[ -1.5 -11.5 -33.6 -21.5  11.2   8.0 -30.2 -47.4 -10.9 -43.2  -8.3 -22.2
   2.1   8.9  14.5  20.6  11.8  -3.2 -19.8] : lj, X
[  7.9 -32.5 -11.4 -12.2  18.2  20.3 -30.5 -25.9  -8.5 -19.9  20.3 -13.4
  15.0   9.6  -0.3   7.2  20.4   2.4   2.2] : Sr, V
[  5.0 -23.5 -13.9 -18.0   0.1  17.7 -23.4 -39.5   4.2 -19.6 -22.1 -30.5
   3.8  21.9   5.9  22.6  22.1   2.1  -2.0] : tc, Y
[  2.0 -28.1 -10.7 -15.4   9.1  23.5 -30.1 -23.1  -3.8 -39.5  -7.6 -20.0
  11.5   3.1   5.9  22.8  10.7   4.1  -4.3] : Sr, V
[ -6.3 -11.0 -18.9 -21.1   2.9   9.2 -26.0 -41.1 -20.6 -28.1  -4.7 -30.8
  -0.7  -5.6   5.8  21.2  17.0   1.0  -5.8] : lj, V
[-15.5 -42.1   8.2 -22.1  16.3   8.5 -19.1 -25.4  16.3 -43.2  -9.3 -10.2
   5.3   6.9   4.6  14.4   7.9   3.3   3.7] : Sr, V
[  3.2 -33.7  -5.3 -10.8  14.9  19.9 -24.0 -25.8   0.4 -33.0  -7.3 -14.0
  11.8  11.5  11.4  -2.6  33.7   7.7 -15.8] : Sr, V
[  6.5 -33.4   7.3 -13.3   4.8   9.9 -37.4 -24.3 -12.3 -30.3 -12.8   0.7
  10.6  13.2   0.2  20.5  13.8   0.2   2.6] : Sr, S
[ 12.7 -54.2  -4.6 -14.1   7.8  16.4 -16.0 -19.6  -1.4 -20.4 -11.1 -17.8
  11.0  10.8  27.2  13.5  10.7  -2.9   0.2] : Sr, S
[ 35.4 -12.1 -46.3 -22.1 -14.8  10.7 -34.4 -37.9  -7.5 -28.8  -4.5 -16.0
  -5.8  35.0  -1.4   9.5  12.4   3.0  -0.9] : lj, Y
[ 11.3 -27.0 -20.5 -19.9  -0.8  28.4 -34.3 -32.6  -6.2 -34.8 -17.9 -27.2
  10.3  23.4   4.4   9.8  17.4 -19.6 -21.5] : tc, X
[ -4.5 -27.5 -23.8 -29.5   9.6   8.6 -25.1 -34.4  -8.2 -22.8 -20.5 -14.4
  10.9   9.6   8.8  17.1  11.1   1.4 -11.5] : lj, V
[-25.6 -26.3 -19.9 -19.0   3.7 -24.7 -33.1 -38.3  -5.3 -30.1  -0.9 -19.4
  11.1  10.3   9.3  32.1  10.4  -1.5  -3.8] : lj, S
[  8.7 -30.8 -10.6  -5.2  18.6  16.5 -21.9 -35.6   6.4 -28.8  -7.5 -13.8
  15.9   9.1  15.8   7.2  26.5 -13.1 -10.6] : Sr, X
[  2.9 -15.3 -10.6 -15.1   4.6  41.4 -33.5 -43.5 -23.4 -26.1  -3.0 -22.5
   3.3  17.1   3.9  10.4  25.5   8.0  -5.1] : lj, Y
[  1.2  -1.9 -19.6 -21.2   0.8  15.4 -22.7 -40.4 -20.1 -18.6 -10.8 -21.0
   5.0  16.7   3.3  24.6   9.5  -7.5  -7.7] : lj, Y
[  2.4 -24.5 -23.2 -27.8   2.3  40.2 -29.4 -36.2  -8.6 -41.4 -24.5 -17.9
  -6.8   3.9   0.0  21.7   5.0  -1.7   0.8] : lj, V
[ 10.3 -27.5   9.3 -12.6   2.4  20.1 -17.5 -30.3  -8.5 -37.8   9.2 -20.0
   8.1   5.0  10.4  -7.3   4.2   0.4  -0.6] : Sr, Y
[-13.7 -37.5  -3.1 -12.7   7.4   9.3 -15.9 -30.1 -10.5 -30.9 -13.3 -17.5
  12.5  10.8  13.2  23.6  22.2   0.9 -18.7] : Sr, Y
[  8.6  -0.5 -21.8 -16.5   4.8  17.5 -19.1 -47.9  -9.3 -16.8  -4.4 -28.1
   1.6  28.1  -6.3  19.8  26.2   2.2  -5.9] : lj, S
[  6.2 -33.8  -2.6 -20.9  10.6   7.2 -30.2 -21.9 -12.9 -22.6  -6.0 -12.7
  13.6  14.2  13.2  19.0  20.1   3.8  -6.1] : Sr, V
[  7.0 -23.7 -26.8 -17.0  -0.6   5.2 -16.9 -31.8  -9.5 -24.2  -4.6 -24.8
   4.7  -4.0  -2.7  -1.0  26.8   2.1   4.9] : lj, Y
[ -5.6 -30.7 -14.9 -30.9   9.0  18.0 -27.8 -22.0  -5.3 -34.5 -18.3 -20.6
  11.1   5.3  19.7   5.8   9.2  -1.1 -10.2] : Sr, X
[ -0.8 -14.3 -16.6 -27.4   6.6 -57.7 -28.9 -38.3  -8.5 -34.3  -4.0 -15.5
  12.2  12.8  10.3  -1.3  18.3  -3.4   1.3] : lj, X
[ -0.3 -37.0  -4.5 -12.9   4.8   4.8 -15.9 -29.9  -2.5 -35.9  -3.7 -21.5
   7.7  13.8  10.3  10.0  12.5  -6.0 -13.1] : Sr, V
[  1.9 -34.2  -7.5 -32.0   4.3  12.7 -18.8 -31.1  -6.9 -14.8 -14.4  -9.9
  13.6   6.1  18.8   8.2  20.0   2.1   6.2] : Sr, S
[  5.9 -20.2 -13.0 -17.7   2.9  25.3 -19.8 -35.3 -12.9 -19.3  -4.7  -9.2
  10.1  16.4   9.1   5.9  13.4  -2.3 -39.4] : tc, Y
[ -5.8 -28.5 -26.8  -0.7   5.7  11.7 -34.1 -30.8  -0.1 -30.4  -5.5 -11.4
  11.9   2.8  11.1  15.7  17.2   0.7   1.3] : Sr, Y
[ -5.7 -24.8 -19.4 -28.0  15.0  -0.6 -22.1 -35.8 -11.1 -43.7 -20.4  -8.0
   5.5  10.8   8.8  57.4   5.6   2.1   0.7] : tc, V
[-13.7 -22.0 -27.1 -19.9   6.9   3.8 -22.7 -57.4 -12.4 -33.2  -4.0 -24.9
   6.1  16.3  14.2  -1.6  10.2  -0.4  -7.1] : lj, V
[  5.2 -19.9  -0.3  -3.2  -1.3  17.7 -19.1 -36.1  -9.0 -39.1  -7.1 -22.0
   1.2  24.8   0.7  13.9   8.7   9.0  -5.4] : lj, Y
[ -5.4 -27.7 -31.6 -27.1   3.8   4.6 -24.5 -44.3  -7.5 -14.0 -17.4 -23.9
  -6.2  15.6  12.0  27.0  15.0  12.6  -1.9] : lj, S
[  6.7 -33.3  -4.3 -33.6   2.3   8.8 -31.7 -25.5 -11.5 -30.9   1.4  -4.0
   1.4  12.9  15.4  12.3 -11.9   3.6  -4.7] : Sr, S
[ 11.0 -19.5 -10.0 -18.6   6.1   2.9 -23.0 -26.5  -3.6 -29.1  -2.3 -13.0
   0.3   0.8   9.7  15.7  21.0 -27.8  -9.4] : tc, V
[  4.9 -12.4  -8.1 -20.3  10.4  11.5 -19.3 -38.9  -1.4 -28.2   1.6 -19.2
  19.8  25.2   6.8  22.9  12.8  -1.2  -9.0] : lj, X
[  3.6 -32.3 -19.7 -18.1  19.6  -9.5 -42.1 -33.8  11.5 -30.0   2.0  -7.1
   3.9  17.2   7.5   5.1  11.3   2.5 -27.1] : Sr, X
[  1.8 -26.7  -1.4  -5.0   4.7  14.1 -21.9 -32.3  12.5 -28.1 -12.2 -19.6
  13.6   9.3  19.4  16.3  24.6   3.4   2.0] : Sr, Y
[  8.9 -45.3  -7.7 -15.0  12.8   9.1 -33.0 -45.7  -3.2 -25.8  -2.8 -23.2
   9.4  13.5  14.7  10.4  14.9 -10.1   1.6] : Sr, V
[  0.3 -32.8   4.7  -2.9  -5.3   7.6 -28.1 -16.7   0.4 -31.3  -1.1 -22.1
  14.9   1.4  11.8   5.1  15.6  -3.7  -3.0] : Sr, V
[  1.6  -8.0 -24.4 -25.9  -9.4  10.1 -19.1 -47.2 -10.9 -31.9  -6.7 -11.3
  -3.9   5.2  15.6  20.8  21.0  -0.7  -7.5] : lj, Y
[  1.0 -23.7 -28.3 -32.8   2.3   3.0 -19.2 -73.3 -14.1 -61.8  -4.1 -30.7
   3.3   8.7  18.1  18.0  23.0  -3.7  13.1] : lj, V
[ 10.6 -21.3  11.9 -11.0   7.9  16.7 -20.3 -27.4   4.5 -23.0  23.9 -23.3
  -9.3  14.7   5.7  11.7  -6.4   7.4  -2.3] : Sr, Y
[ -0.3 -58.0   8.7 -14.2  21.4  10.0 -22.9 -14.8  -4.6 -33.1  -5.5 -20.3
   9.5   5.7   3.8  20.0  12.0 -10.3 -10.9] : Sr, V
[ 15.2 -27.9 -16.0 -20.7   4.2  26.4 -32.2 -33.4  -9.4 -32.1  -2.8  -6.2
  11.3  14.2   6.7  15.0  14.6   1.9  -9.6] : Sr, Y
[ -3.5 -30.8 -12.0 -29.2  20.2   7.1 -27.7 -26.8  -2.4 -42.2 -10.9 -16.7
   8.6   3.2   8.0  12.2  36.6   5.1 -11.1] : Sr, V
[  3.8  -6.3 -14.8  -9.9   6.9   9.1 -19.4 -17.3  14.0 -31.2 -10.7  -7.2
  11.3  18.8   9.3   0.0  10.3 -11.0   6.3] : Sr, X
[  0.4 -26.9  -9.5 -17.6   0.1   8.4 -29.0 -43.6 -12.3 -28.5 -16.4 -32.2
  -4.7   2.8   1.3  12.1   0.7   7.6   1.3] : lj, S
[  0.1 -20.1 -11.5 -32.4  -6.0  13.4 -25.1 -25.0   0.1 -32.7 -18.9 -23.4
   4.2  19.2   0.4  14.6  21.4  19.1  -3.2] : lj, Y
[ -6.6 -32.5  -7.7 -20.2  -3.9  12.2 -22.6 -39.4   1.6 -28.7  -8.8 -16.5
 -10.6  14.4   1.9  17.6  15.5  -6.3 -11.9] : tc, X
[ 12.3 -10.7 -20.9 -14.4  -3.1  14.1 -17.6 -39.2 -19.7 -17.6  -6.0 -30.1
 -14.5  21.9  -0.4  18.5  -3.7  -6.3  -4.0] : lj, V
[ -5.3   3.5 -16.7 -10.8   2.4   6.4 -19.4 -42.6 -32.1 -19.2 -10.6 -27.6
   5.9   9.2  -5.2  13.5  12.5  -3.7   1.2] : lj, S
[ 17.3 -13.4  -8.9 -25.0  -4.8  10.7 -31.7 -43.1   3.7 -23.8 -14.0 -18.7
   0.7  30.4  10.2   8.9  19.6  -3.8  -9.0] : tc, Y
[  2.6 -18.5 -16.1 -17.3   3.0   7.4 -30.2 -48.9 -12.7 -31.3  -8.9 -22.6
   0.9  -6.0  11.9  19.8  15.8   4.8  -7.3] : lj, S
[ -9.4 -28.2   2.1  -9.8   2.3 -23.3 -34.5 -39.9  -9.0 -42.3  -4.5 -29.9
  13.1   3.0   4.6   5.5  26.9  -9.7  -6.1] : Sr, S
[  8.3  12.8 -42.0 -20.6   3.7  10.8 -26.8 -32.0   1.7 -24.5  -4.2 -33.5
  -0.3  17.8  16.8  -3.3  22.1   6.6 -16.2] : lj, X
[ -0.8 -33.3  -2.3 -20.4  12.5   8.1 -32.5 -32.8 -13.7 -38.2 -10.0 -14.8
  22.8   1.9  13.3   9.9  16.2  -3.0  -4.3] : Sr, V
[ 13.3 -24.0   5.3 -19.2  15.1  23.6 -12.6 -34.4   7.3 -16.2  13.1 -28.7
   9.8  14.6  19.3  10.9  22.6   5.6 -12.1] : Sr, Y
[  2.1 -16.8 -11.2 -20.1   7.3   9.8 -26.4 -38.0 -15.9 -38.3  -7.5 -19.1
  -3.5  17.3   4.7  16.1  16.9   1.5  14.2] : lj, Y
[  5.6 -37.2 -14.4 -17.4   2.6  10.4 -10.8 -29.3 -12.6 -16.5 -11.4  -1.8
   1.8  14.8  18.3  11.8   9.7  10.8   9.9] : lj, S

[ 0.6  9.4 -0.1 -2.4 -3.9  7.2  5.2 -0.8  0.1  0.4  4.8 -4.6  2.9  1.0
  2.8  6.8 -2.9  6.6 -1.7] : Dz, zf
[  4.8  10.0   0.1   2.4  -0.2   7.1 -15.6   7.6   4.3  -0.2   1.7  -6.2
   7.8 -12.1  -4.1  10.3   8.9  -2.1   3.5] : nb, zf
[ -3.1  24.4 -20.3   6.1  16.7   2.4  27.4  22.1 -14.2  -5.9   1.5   3.2
  -9.7  -4.6   2.8   0.2  49.5  18.6   8.5] : mq, rz
[  1.9  21.0   1.4   6.0   3.1   7.7   2.4  12.1  -3.6   5.2   8.4  -1.4
 -14.9 -15.8   4.2  11.2   5.3   8.4   4.7] : Dz, rz
[ -6.8   9.4  10.8   4.4 -22.7   5.9   5.7  -9.3  -6.5  -0.7   5.8  12.5
  -5.1  10.8  10.9  15.6   6.5  16.3  -5.5] : Dz, zf
[ -5.6   2.4  16.1  -1.8  -3.4   0.8 -21.7  -4.1   5.0  15.2   1.6   0.0
 -13.0 -17.3  -1.4  11.0 -59.1  12.9 -14.4] : nb, qt
[ -2.5  21.5  -0.1   1.8   0.3   2.9 -11.9   9.8  -9.0  12.1   6.6  -4.2
  -8.9 -24.0   9.0  12.7 -12.5  11.3  -1.9] : nb, zf
[-3.7 19.5  4.8 11.5 -1.6  3.8 -2.0  5.1 -1.2  3.9  0.9  4.1 -7.9 -4.3
  6.8 18.7 -3.0 13.8 -0.7] : Dz, rz
[-2.5 12.3  5.4  3.0  7.1  2.8  4.4  2.7 -0.4  0.8  4.6  3.3 -6.1  1.9
  8.9  1.4  3.4 16.2 -0.8] : Dz, zf
[ -1.7  10.0  10.7   3.0 -19.2   7.1  -5.4  -5.3  -4.9  24.6   6.6   7.6
  -9.1   7.8  10.3  14.6   2.1  12.7   4.0] : Dz, zf
[ -4.6   7.7   6.0  -3.9 -11.3   2.2   6.7  -5.9  -5.6   3.9   1.8   7.5
  -2.1   8.0   4.1  10.6  13.9   6.9   2.5] : Dz, rz
[ 0.6 -0.6  2.9 -2.4 -1.8  8.3  2.7 -3.8 -3.3 -1.0 -0.2  0.9 -0.7 -3.2
 11.7  2.6  3.9 -4.1 12.6] : mq, zf
[  0.7  36.4  -0.8   6.1  53.1   2.1 -19.3  35.8   4.3   9.4  -2.6 -25.7
   0.8 -34.6  -1.6   2.1 -33.7  -7.2  10.4] : mq, rz
[  1.1  43.8 -21.0  14.1  24.4   8.2  23.2  34.8  -4.9   5.2   6.8  -0.9
  -5.1 -19.6   3.4   2.9  28.8  12.3  17.7] : Dz, zf
[  0.9  21.6 -15.1   6.3   2.5   2.7   6.6  14.6  -5.1   0.1   4.7  -1.8
   0.7 -12.6   0.5   9.4  19.2   7.9   4.8] : nb, rz

[  2.9   2.8  -3.1   2.9   6.9  10.6   5.0   5.9   1.1   6.7  -1.2   7.8
   0.5   0.6   8.5 -16.1  -0.4  -1.9  -0.6] : hr, M
[ 0.3 -3.1 -6.6  1.6 19.0 -1.8 -4.3  7.6  1.9 -3.3 -0.7  8.8 -2.1  1.1
 -1.3  8.4 -3.4 -1.3 -0.8] : hr, K
[-1.5 -4.5 -3.3  1.3  8.9 -5.5 -3.4 -0.6 -0.5 -2.1  0.7  8.8 -8.5  3.7
 -0.1 -2.5  2.5 -2.4  3.6] : jg, K
[-3.1 -2.9 -1.4 -0.7 10.0  6.4 -3.1  0.1  2.9 -2.8  0.2  9.0 -0.7  1.0
  0.9  8.2 -3.8 -3.0  0.6] : hr, K
[ 4.2  2.0 -3.7  2.8  0.3  6.7  4.9  5.3 -0.6  5.8 -1.1  2.0  3.5 -0.8
  8.1 -8.5 -1.7  1.7  0.4] : mm, M
[ 0.2 -2.2 -2.7  0.3 14.5  0.2 -1.8  2.5  1.6 -2.1  0.1 10.2 -3.7  1.9
 -2.0 -0.4 -1.4 -2.3  1.8] : jg, K
[ 2.3 -1.3 -4.1 -0.4 16.9 -7.6 -3.1  6.3  1.2 -3.7  0.4  2.6 -3.0  1.8
 -8.0  6.7 -2.3  0.7 -0.6] : hr, K
[ 0.1 -0.8 -7.6  0.5 21.0 -1.7 -4.3  6.7  2.7 -2.0 -0.7  4.5 -6.0  2.1
 -4.8  0.1 -2.2 -0.6 -0.8] : hr, K
[ 4.0  1.0 -3.5 -1.5 18.4 -1.1 -0.7  6.6  1.1 -0.5 -0.1  4.4 -2.5  0.4
 -5.6 -2.3 -2.7  1.4  0.1] : hr, K
[ 2.4  0.1 -4.1  0.1 14.0 -6.2 -1.5  7.3  1.9 -0.8 -0.5  2.1 -0.6 -0.4
 -5.7  5.1 -2.8  0.4 -1.7] : hr, K
[ 2.8 -2.4 -5.7  1.5 18.1 -5.5 -0.7  8.1  1.2 -1.1  0.1  5.7 -1.1  1.2
 -2.1  2.0 -0.6  0.5 -0.3] : hr, K
[ 0.0 -0.6 -2.5  4.8 -8.2  6.9  3.5  0.5 -0.6  5.7  0.4  6.1  2.0 -0.2
 11.0 -4.3  0.8 -4.7  3.2] : jg, M
[ 0.6 -2.7 -3.6  1.4 15.4 -1.2 -1.9  6.8  1.6 -1.6 -0.7  8.9 -0.8  0.6
 -1.8  7.7 -3.2 -0.2  0.2] : hr, K
[-1.2  1.3 -3.8  1.1  9.2  2.1 -4.3  4.6  3.1 -0.6  0.3  5.5 -2.3  0.6
 -1.2  6.2 -5.2 -0.9  0.8] : mm, K
[  3.9   3.2   0.2   0.4   0.6   9.1   5.7   1.9   0.5   6.3   0.6   3.1
   2.1   0.4   5.5 -12.7  -1.1   1.7   2.1] : hr, M
[ 2.5 -1.4 -5.3 -0.5 25.0 -2.2 -2.0  9.0  1.5 -3.7 -0.2  7.9 -2.9  1.4
 -7.8  5.7 -4.2  0.7  0.8] : hr, K
[ 4.7 -0.9 -3.8  1.0 16.9 -2.9 -1.0  6.9  1.5  0.4  0.5  8.8 -2.7  1.8
 -4.5 -0.6 -3.1  1.1  3.1] : hr, K
